In the rows, zero is written as 128.
[124 126 109 132 163 142 126 149 145 133 133 100 109 140 141 158 160  81
 135 167 131 134 125 149  93 190 105 136 127 147  91 107 110 114  86 170
  99 159 173 136 142  97 129 135 156 156] | 6
[132 128 135 107  75 153 160 131  71 136 118 129 107 157 219 119 108 134
 104 100 120 135 211 194 134 145 102 157  93 136 187 118 142 159  99 109
 124 117 162 157 105  96 114 107 131 147] | 9
[173 128 116 101 153  90 110 138 198 135 145  99 113 145 106 113 117 148
 141  92 143 122 172 121  85 151 115 162 104 167  92 154 100  73  63  97
 138  91 148 128 160 123  84 104 145 110] | 0
[190 117 151 136  98 121 142 105 156  70 105 124 155 190 121 109 146 142
 124  70 196 107 135 147 187  59 138 156  86  91 228 160 105 176 134  92
 139 124 141 139 126  95 156 108  70  99] | 8
[122 126 124 133 101 102 120 125 187 125 103 138  98 165 136 119 115 139
 153  92 149 159 116 149  89 127 103 139 119 170  81 161  92  42  81  81
  92  95 113 165 173 136 102 185  88 172] | 0
[158  99 123 111 150 115  84 120 217 153 119 150 120 112 132 119  82 170
 164 122 124 142 120 104  98 102  50 127 159 161  83  69 137  80  92 111
  86  88  91 170 117 171 141 128 134 168] | 1
[142 114  89 116 103 137 168 172 134 137  87 148 115 119 144  94 152 142
 128  88 130 127  97 185 163 137 142 123  81 160  92 107 122 161 129 206
 145 126 139  80 137 181 153 105 139 159] | 9
[106 138 106  72 142 120 144 178  94 114 145 151 144 147 128 161 115 110
 140 137  97 149 118 131 131 110 132 147 169  95  66 115 145 156 109 152
  84 116 163 152 112 129 180 172  89  85] | 9
[120 128 152 136 152 165  93 138  96 137 110  77 145  69 124 126 103 130
 126 191 150 128 167 140 112 133 101 154 114 143 110  63 131 145 115 157
 113 122 212  95 149 167 164 112 162 138] | 0
[119 114 157 124 115 172 129 135 150 108 107  73 118 116 139 104 105 149
  87 146 111  97 136 130 100 156 119 157 138 145 147  64 137 170 129 112
 104 132 162 126 122 125 111  76 164 153] | 3
[ 97 152 130 127 105 153 105 129  61 164 156 122 139 146 228 101 126  88
  87 118  97 132 148 134 127 123 152 122 120  79 179 170 148 146 109 125
 174 153 119 124 105 117 127 105 131 118] | 1
[ 75 111 163 118 109 162 133 145 132 142 101 109 134 142 139 124 158 142
 111 147 136  93 112 136 100 156 166 146 131 162 144  85 141 140  96 110
 127 173 170 128 149 117  96 175 182 149] | 2
[159 114 149 131 153 141 110 120 124 118 135  62 116 134 156  99 153 122
 134 175 158 128 132 106 114 156  89 131 132 137 101  74 124  99  99 161
 104 141 183 125 166 109 132 117 152 168] | 6
[131 146 141 122  91 144 131 137 137  78 121  98  95 175 134 121 155 142
 126 110 115  91 129 128 102 144 141 170 139 152 154  96 125 159  88  72
 110 131 116 142 129 119 103 145 137 146] | 10
[144 139 101  84 144 150 132 112 181 125 135  82 116 121 137 141  90  88
 116 136 162 137 187 171  93 176 120 171 121 116  99 107 120  93  82 181
 108  80 207 121 157 116 123 133 137 145] | 0
[177 129 121  81 178  92 105 134 156 140 115 115 109 127  99 134 105 135
 168 119  85 116 165 170 129 157 129 164 124 170 121 100 126 153  90 147
 106 113 165 118 137 118 104  97 119 151] | 4
[140 135  73 123 139 192 199 134 146 187 125 143 105 131 144 143 125  76
 135 167 138 165 142 119  99 125 132 113 159 140  98 102 122  91 172 136
 102 121 163 164 121 151 151 171 128 146] | 6
[149  76  93  91 143 136 197 166 186 189 102 125 131 197 140 134 170 133
 155  81 167 155 184 149  85 135 167 140 125 114 120  84  84  35  77  96
  93  77 203 139  98 159 166 108 184 102] | 9
[133 134 116  81 168 113 103 142 125 105 125 111 130 124  95 112  87  93
 110 160 150 121 137 178 171 117 111 142 124 109  80 110 140 150 109 157
 102 107 160  95 148 135 120 138 158 119] | 1
[181 109 107 106  64 119 205 116 166 103  72 105 115 132 150  89  99 123
 140  93 133 122 132 141 177 116 128 110 132 121 122  89 138 156 150 130
  66  79 160 148 147 124 145 104 107 112] | 0
[112 122 117 127 113 158 135 143 117 115 115 133 138 130 166 103 133 122
 127 150 112 132 136 118 133 123 136 144  94 144 128 146 143  98 112 120
  94 147 136 175 133 146 128 126 108 170] | 10
[146 100 129  77 151 117 146 109 202  96 112  82 105 134  98 122  95 182
 137  82 142 153 117 147  90 138 170 163 125 186 131 112 128 141  63 100
 103 151  95 145 117  83 108 113 126 133] | 0
[111 151 123 105 180 138 134  97 134 153 135 120 140 130 136 168  59 118
  92 102 152 136 158 117  97 113 127 125 144  91 135 155 153  66 150 123
 175 151 148 116  96 133 139 107 190 100] | 5
[ 97 125 112  68 134 120 132 158 122 161  92 113 133 129 149 112  69 111
  89 129 108 133 133 195 130 102 151 139 130 117 127 105 146 215 148 155
 122 121 181 128 134 121 121 133 103 112] | 4
[136 106 132 119 164 185 161 103 120 171 168 155 124 118 127 125  92 133
 122 141 161 138 129 108 136  78 193 118 145 124 127 162 135 100 139 126
 143  84 153 166 135 129 190 159  77 114] | 2
[102 140 110 108  97 167 170 128 112 166  89  95 122 159 179 109 142 118
 118 141 170 154 148 162  94 159  88 128  97 123  79 125 127 104 106 162
 150 116 142 117 185 178 143 119 147 128] | 9
[117 117  57 107  80 185 181  94 174 110  92 138 166 140 108 116 116 139
 101 133 193 153 119 118 176  86 116 134 119 137 156 108 120 236 210 161
 145  98 112 134 113 132 133 124 125  93] | 2
[166 114  63  76  85 145 154 126 150  61 118 150 146 142 119  80 213 161
  90  81  64 115 116 123 171 146 154 138  87 113 180  87 119 184  85 156
 129 129  74 110 121 133  99 147 114 140] | 10
[151 126 124  67 137 148 122 131 127 193 111  79 124 115 141 138  64 115
 111 121 103 126 171 195 118 108 138 139 136 140 146  88 144 163 101  73
 104  80 161 141 142 153 124 161  96 110] | 2
[166 151 118  72 167 130  87 151 118 122 152 115 116  77 169 140  90 122
  81  94  49 112 142 176 129 163 153 165 110  96 114 136 160 143  78 180
 147 141 151 101 108 106 122  93 132 140] | 3
[136 117 120  94 118 170 164 121  93 120 126 103  95 166 144 137 193 159
 140 149 100 134 143 142  99 171  93 116 149 146  61  61 126 100  83 148
  94 171 149 143 111 135 107 165 136 164] | 10
[ 91 143 154  94 142 110  83 147 117 138 102  99 137 168 135 150 166 132
 124 122 103 160 163 207 109 161 143 166 124 148 136  86 117 152  63 152
 180 158 141  98 151 140 120 144 170 123] | 8
[143 131 134 145  70 101 114 130  91 142 108 128 155 169 177 123 142 117
 175  54 137 113 141 148 126  87 192 141 122 112 125 144 102 134 126 101
 134  84 153 145 105 143 135 103  55 187] | 2
[144 127 125  65 134 160 129 112 139 160  94  90 130 153 132 126  73 103
 129 166 142 162 168 184 126 109 164 158 149 110 154  88 146 170 117 115
 100 128 167 103 105 141 169 113 161 118] | 3
[121 140 140 106 173 101 103 152 154  94  97  89 127 160  95 140 152 126
 141 146 128 100 129 127 113 158 140 156 134 117 148  70 131 133  82 114
 128 152 181 100 167 114 126 137 178 121] | 8
[131 138 102 100 138 116 137 133 139  97 147 127 123 181 156 130  96 112
 120  71  86 168 143 125  81 116  97 160 147 121  91 121 107 129  97 113
 116  76  63 187 128 145 158  49  83 145] | 6
[118 134 109 132  74  86 130 140 148  49 102 148 121 127 119 120 131 131
 101 115 143 168 101 146 165 120 136 139 109 127 180 121 104 180 171 157
 151 149  67 125 108 101 101 138 152 139] | 10
[164 124 119 118 148 129  93 148 135 144 129 104 135 171 152 126  98  84
 143 114 174 155 167 139  96 106 148 159 126 108 138  83 108 158  87 154
 112 109 154 103 117 137 181  95 129 120] | 7
[142 103 175 166 169 154 101 134 125 191  96  64 160 135 145 135 134 139
 139 105 163 107 191 135  91 126 222 171 129 128 156 111 117 137 107  56
 161 136 228 126 128  93 149  81 172 111] | 3
[118  93  74 111 130 143 149 148 188 136  98 114 110 177 128 114 111 187
 128  81 149 158 146 160 108 132 122 149 102 199 101 131 107 125 118  90
 113  99 104 136 129 153  96 116  97 165] | 10
[159 112 151 145 186 116 155 119 111 127 106 105 125 185 147 113 138 121
 174  94 172 127 134 123 129 117 147 127 123 144 118 133 139 121 114 134
 120 161 147 131 142  96 156  59 124 126] | 6
[131 125 110 135 112 131 153 109 193 114  99 136 116 112 135  68 114 141
 121  28 151 136  86 112 103 120 112 138 100 190 124  98 146 119 122 173
 125 130  59 124 179 134  78 150 120 138] | 9
[163 114 131 127 157 126  73 124 165 152  91  93 168  81 105 108 101 126
 111 149 107  89 165 122 126 153 118 155 108 113 122  95 138 138  95  84
 123 113 190 127 215 114 104 138 149 135] | 3
[158 142  77 100 133 124 222  93 189 125 112 130 115 131 146 129 100 104
 124  73 150 158 123 113 123 128 115 113 104 137 102 156 136  89 154 188
 150 124 119 181 198  97 135 166  97 130] | 6
[155 105 143 145 164 179 112 143 133 124 124  85 132 122 101 157 130 102
 111 182 128 116 160 151 102 176 122 150 119 155  99 131  98 151  89 102
 109 149 179 175 124 102 136  99 112 151] | 3
[123 125 131 104  88  85 145 157 162  94 116 118  95 151 166  85 101 119
 148  82  70 127 113 141 135 121 157 133 138 155 102 113 135 106  99 115
  62  95 127 178 134 123 110  98 115 144] | 8
[137 125 164 126 141 114  69 161 111  85 152 146 144 121 135 107 151 158
 128 107  90  75 116  84 110 155 138 170 121 120 130 111 116 123  70 138
 146 155 156 117 170 105  93 140 141 138] | 4
[ 99 133 136 133 120 105 114 157 146 140  77 118 124 156 175 100 147 125
 146 161  96 154 110 144 119 142 164 150 140 125 151 106 113 146 113 124
 135 167 174 139 149  99 156 118 170 174] | 6
[ 81 106 128  88 159 141 114 147 156 125 143 138 137 134  96 165 124 146
 135 158 112 119  94 128 102 136 131 133 169 135  77 113 123  86  90  98
  85 124 148 171 125 134 111 183 130 113] | 2
[134 104 115 119 141 149 133 121 226 146  96  95 117 128 150 127 108 140
 131 132 142 149 114 127  88 127  83 124 138 147 133 119 118  67 116  81
  77  93 100 206 102 152 112 115  82 167] | 1
[119  97  96  90 146 131 153 171 149 105 131 134 148 151  91 147  98 134
 115 100 155 141 136 135 112 126 118 152 122 143  98  62 112 138 129 126
 113 123 118 131 167 158  96 162 123 103] | 7
[121 118 158 117 195 138  72 155 160 119 130  92 144 188 118 129 168 113
 128 170 151  70 138 126 113 173 115 154 121 149 140 122 131 139  48 151
 152 182 204 110 134 116 139 115 166 158] | 1
[149 122 166 132 128  61  51 135 153 118  82  98 150 163 153 133 165 140
 162  51 125  99 127 124 112 127 117 153 119 142 128  99 115  91  60 102
 103 143 163 131 148 102  90 146 153 148] | 4
[123 118 135 120 114 129 146 116 149 100 118  87 111 126 136 113  27 113
 142  99 154  71 133 148 108 165 141 108 148 139  87 108 135 118 121 156
 114 119 194  99 161 127 109 117 164 143] | 5
[143 116 156 129 134 116 113 153 138 134 117  95 146 132 123 127 159 127
 143  84 128  77 164 144 109 157  81 157  91 183 123  82 133  86  77 124
  99 150 184 121 145 154  79 119 172 151] | 9
[126 126 124  74 127  97 189 145 153 126  81 118 120 187 125 133 120 148
 139 100 158 120 128 159 142 115 172 145 155  92  76 109 141 121 132 141
 126 131 229 102 152 112 165 149 152 122] | 0
[176  76 137 102 191 146 120 137 182 127 109  85 146 116  72 128 140 119
 127 120 152 100 138 144 128 164 178 154 102 173 145  69 137 124  77 111
 114 149 143 105 159 138 105 113 173 124] | 3
[160 144 119  93 159 148 101 167 167 134 130  72 140 148 137 134 109 111
 124 131 164 153 153 154 105 133 189 177 124 125 110 148  93 132 106 151
 176 130 169 134 122 142 138 111 109 116] | 7
[123 133 148 122 166  96  97 161 140  95 117  67 133 136 133 121 144 107
 132  99 147  77 102 118 108 139 119 154  94 159 116  68 154 134  99 182
  99 154 171 106 169 133  96 114 129 152] | 7
[147 110 183 133 145 106  94 134 127 117 126 132 155 133 134 128 157 131
 132  74 117  79 121  69 104 105 169 124 154 125 176  84 146  96 114 113
 116 147 147 144  91 124 111 140 129 147] | 4
[149 114 111  91 132 142 122 140 154 173 135 107 101 126 178  92 100 112
 100 124 125 125 148 151 106 140 149 159 113 119 137  91 125 138  95 155
 133  95 178 115 167 118 131 106 156 135] | 4
[ 77 147 102 107  92 111 151 152 112  95 122 182 160 137 111 157  95  97
  97 110 140 126  97 135 140  79 118 114 165  33 119  97 120 171 180 150
 140 122 127 102 108 151 159 178 162  85] | 1
[ 92 165 122 144 111 126 160 119  95 136 144 213 131 172 161 158 141 121
 102  99 119 154  91  68 130  82 144 118 133 120 150 209 185 151 174 127
 192 208  48 166 122  91 153 171  75 132] | 8
[144 121 140 106 141  94 114 169 100  76 122  84 164 117 101 149 137 116
 120 110 116 119 143 141 146 122 139 140 137 122 134  58 116 160 136 133
 103 133 158 105  91 141 123 105 165 130] | 6
[121 107 104 113 156 156 162  89 217 120 129 113 132 166 102 127 121 125
 140 125 209 143 124 102 100 126 138 158 104 145 148 125 134  61 121 128
 123 149 112 133 147 136 124  87 173 146] | 8
[169 143  96 123 128 166 165 149 155 105  93 162 137 140 114 157  98 116
 113 140 219 177 112 120 140 100 178 147 131  81 145 189  96 138 193 134
 171 148 115 131  75 115 162 139  95 132] | 2
[122 165 105 105  90  64 124 153  97  59 108 155 111 134 169 130 148 123
 169 101 131 111  99 140 151 128 119 122  98  78  74 131 148 112 104 190
  88  98 136  95 138 122 122 138 131 130] | 8
[126 115 106  64 160  69 148 159 151 134  71 130 146 145 129 144  91 100
 128 112 156 158 149 165 139  70 120 133 111  91 117  65 171 131 124 146
  62  76 166 138 145 141 172 146 113 103] | 8
[104 125 105 114 101 131 153 149 181  99 103 146 112 158 125 125 150 163
 135 102 135 182 133 151 115 148 125 153 113 154 115 104  78  95 114 173
 142 130 122 109 131 145 129 134 182 139] | 8
[153 114 123 118 193 122 159 118 169 113 101  62  81 139 131 142 109 149
 206 122 212 147 103 148 117 125 132 120 124 169  70 134 123  17 133 129
  92 136 156 161 130 135 107 107 122 122] | 10
[125  82  81  87 145 172 145 100 180 129 124 111 155 120  98 109  71 159
 117 126 153 152 150 125 119 113 141 131 139 137 120  52 126 153 137 150
  95 120 139 129 112 137 118 117 143 139] | 7
[ 80 112 125 102 139 159  86 134 131 127 102 121 120 138 158 109  79 175
 111 146 127 142 118 138 101 126 126 128 128 138 145 122 120 139  98 108
 127 120 121 118 113 151 140 102 158 141] | 4
[109 140  95  79 125 133 103 160 103 182 114  92 148  95 180 131 116 101
  88 142  37 161 172 174 122 161 129 157 102 131 104 101 147 143 112 158
 127 127 179 125 151 149 114 132 121 165] | 3
[134 108 107 126 107 113  99 152 142 131  80 114 164 122 158  80 107 120
 121 127 110 132 105 132 139 115 150 112 110 120 118 118 111 149 130 160
 139 142 168 117 124 162 154  99 110 182] | 5
[ 98 109 165 130 159 126  98 114 183 113 102  88 129 169 118 117 113 148
 170 103 139 129 109 119 103 112 109 162 152 188 175  70 105  75 103  77
  85 149 164 162 152 120  88 153 149 134] | 2
[111 112 122 119 150 148 135 146 134 132 120 110 134 125 124 147 143 146
 106 111 133 133  98 111 136 127 117 138 118 143 117 118 139  98 109 107
  71 159 139 114 129 107 111 166 164  96] | 2
[117 112 124 128 118 129  91 167 141  89  88  82 150 116 128 103 131 137
 123 130 125 125 111 134 142 147 119 150 122 149 136  54 103 159 105 149
 115 174 207 109 139 117 129 149 188 155] | 9
[131  87 112 135 105 122  80 101 146 111 129 108 142 153 174 116  57 152
 150 104 208 170 152 120  96  80 169 121 123 121 187 119  89 130 114  69
 122 111 122 176  77  82 118 119 113 154] | 7
[151 117 146 134 122 143 126 130 186 155 109 107 124 102 155 145 123 138
 125 136 135 114 120  90  94 144 148 135 133 123 164 111 144  99 117  98
 122 134 154 146 136 110 146 151 158 128] | 3
[140  97  83  90 166 151 178 145 193 114  72 137 132 112 102  96 105 163
 138 107 171 160 136 172 127 132 172 162  67 155  63 121 121 131  98 202
  73 110 136 123 142 125 126 103 110 150] | 7
[131  92  96 107 151 119 141 145 161 169 125 147 166 140 101 129 133 109
 145 109 159 135 146 120 134  89 251 145 108 151 104 119 130 126 107 118
 130 106 164 162 155 130 157 169 124 148] | 7
[158 109 160 139 124 107  89 110 148 132  95  74 146 113 115 149 143 127
 156 114 163 103 140 137 103 128 140 129 133 129 126  64 107  78  82  93
  94 123 186 111 120 136 125 160 190 147] | 5
[134 146  93  81 117 120 137 163 140 157 136 131 138 160 156 108 152  97
 116  86 107 101 161 154 126 132 139 182  83 117 147 118 121 132  92 159
 122  83 193  91 167 140 104 142 125 119] | 2
[ 86 115 106 110 158 133 111 143  70 139 104 153 182 143 154 116 161 143
 119 125  89 167 158 124 124 148 164 164  87  85  87 132 145 127  88 177
 120 135 136  81 140 138 165  72 126 173] | 3
[136 125 124 129 132 119 151 139 112 146  71 120 150 111 139 119 125 142
 128 131 167 116 136 143 151 117 165 126 101 105 134 122 155 195 157 164
 148 113 148  67 113 143 170  58 160  97] | 5
[129 116  67  99 102 104 129 117 188 140 129 136 117 115 199 145 100 141
 133  45 133 147 100  77  92  97 145 120 114 133 111 101 168  28 113 119
 107 128  97 167 109 137 130 166 167 191] | 10
[136 135 115 119 124 139 110 138 172  89  88 100 149 156  96 117 165  98
 111 135 123 115 116 122 131 138 140 176 131 119 152  61 129 189  93 103
 107 156 133 122 165 109 122 138 164 121] | 8
[137 122  95 133 131  93 123 147 176 121  98 147 165 169 137 126 118 127
 142  55 149 143 155  97 132 104  60 164  80 177  87 149 130 109 112 101
 113 103  90 176 169 141 102 118 102 147] | 1
[106  91 108  89 117  99 161 127 193  97 115 162 147 106 108 114  58 161
 152  80 146 161 125 106 100  93 167 141  89 170 143  91 129 102 114 138
 104 109  60 171 146 157 127 121 149 142] | 7
[138 126 103 110  89 139 142 141  74 116 129 168 145 112 152 111  89 148
 144 164  89 178 127 121 178  74 198 138 143 103 196 102 123 252 182 129
 154 165 107 147  74 114 177  95 109 115] | 7
[177 104 110 125 163  99 182  87 207 166  77 131 122 168  97 160 149 153
 200  66 190 175 135 149 124  97 163 137 111 143 117 126 102  61 106 150
 129 166 166 132 152  98 191 175 154 129] | 10
